Below are the code and all the weights of a small trained network. Each question names an input and a class and asks about switching units off, where a switched-off unit gives its printed mean instead of its output.

import numpy as np


def w(rows, s, z=0):
    codes = np.array(rows[::2]) - 128.0
    scale = np.full(codes.shape[1], s)
    scale[-1] = z or s
    return codes * scale


def norm(h):
    return h / np.sqrt((h * h).mean(-1, keepdims=True) + 1e-5)


def f(y):
    return y / 2 * (1 + np.tanh(0.7978845608 * (y + 0.044715 * y**3)))


def log_softmax(a):
    a = a - a.max(-1, keepdims=True)
    return a - np.log(np.exp(a).sum(-1, keepdims=True))


def net(x, mask):
    res = np.array(x, float).reshape(1, 4) / 4 @ E
    u = 0
    for l in range(3):
        y = f(norm(res) @ A[l][:, :-1].T + A[l][:, -1])
        res = res + np.where(mask[u : u + 4], y, B[l][:, -1]) @ B[l][:, :-1]
        u += 4
    return log_softmax(norm(res)[-1] @ U[:, :-1].T + U[:, -1])


A, B = {}, {}
E = w([
[84,116,253],'x0',
[159,48,126],'x1',
[153,87,175],'x2',
[96,39,92],'x3',
],0.007)
A[0] = w([
[117,191,196,2],'L0N0',
[151,105,253,97],'L0N1',
[62,69,207,236],'L0N2',
[129,93,69,187],'L0N3',
],0.023,0.0012)
B[0] = w([
[226,206,126,201],'L0N0',
[72,89,254,244],'L0N1',
[76,10,187,237],'L0N2',
[91,78,151,202],'L0N3',
],0.022,0.011)
A[1] = w([
[209,153,130,190],'L1N0',
[66,66,133,219],'L1N1',
[168,45,185,252],'L1N2',
[201,6,18,209],'L1N3',
],0.021,0.0029)
B[1] = w([
[193,2,103,155],'L1N0',
[111,6,157,251],'L1N1',
[93,162,229,247],'L1N2',
[65,130,225,201],'L1N3',
],0.017,0.016)
A[2] = w([
[157,200,64,121],'L2N0',
[114,230,24,2],'L2N1',
[130,184,78,191],'L2N2',
[6,170,161,254],'L2N3',
],0.021,0.002)
B[2] = w([
[177,75,30,138],'L2N0',
[182,46,198,133],'L2N1',
[220,69,83,130],'L2N2',
[231,19,249,249],'L2N3',
],0.014,0.013)
U = w([
[70,160,78,25],'0',
[92,128,121,75],'1',
[201,125,54,179],'2',
[89,70,252,208],'3',
[32,169,70,10],'4',
[29,199,49,2],'5',
[150,238,152,101],'6',
],0.016,0.0081)

Each question gives the input, the list of numbers given to net, and the class t.
The units are the neurons (one row each of A and B). Each row of codes is followed by its name. A weight is (code - 128) times the scale printed after its matrix; where a second scale follows, it is the last column's (A, B and U).
mask holds one flag per neuron, layer by layer. A switched-off neuron (its flag False) gives its mean, the last column of its row in B, instead of its output. The means were averaged over made-up inputs and are rounded, as every weight is.
A unit's drop is (log p(t) with every unit on - log p(t) with that unit switched off) / (log p(t) with every unit on - log p(t) with every unit switched off).
unit that matters most: the unit with the biggest drop
k most important neurons: the k neurons with the biggest drops, biggest first
drop when u is switched off: that unit's drop, to one decimal
input [1,2,-7,-4], class 2: unit that matters most -> L0N1
input [-3,-2,-3,-5], class 2: 3 most important neurons -> L0N2, L0N1, L1N2
input [2,-8,6,-6], class 6: 2 most important neurons -> L0N0, L1N1
input [-1,0,-5,-4], class 2: 2 most important neurons -> L0N2, L0N1
input [5,-8,-5,0], class 2: 2 most important neurons -> L0N0, L0N1
input [-4,-4,-8,-4], class 2: 3 most important neurons -> L0N2, L0N1, L1N2
input [-4,-2,7,-7], class 2: 3 most important neurons -> L0N2, L0N1, L1N2
input [0,-8,-5,2], class 2: 2 most important neurons -> L0N2, L0N1
input [-3,-3,-1,-6], class 2: 2 most important neurons -> L0N1, L0N2
input [-5,-8,-4,-7], class 2: drop when L0N1 is switched off -> 0.2
input [-6,-7,1,-6], class 2: drop when L2N3 is switched off -> 0.0
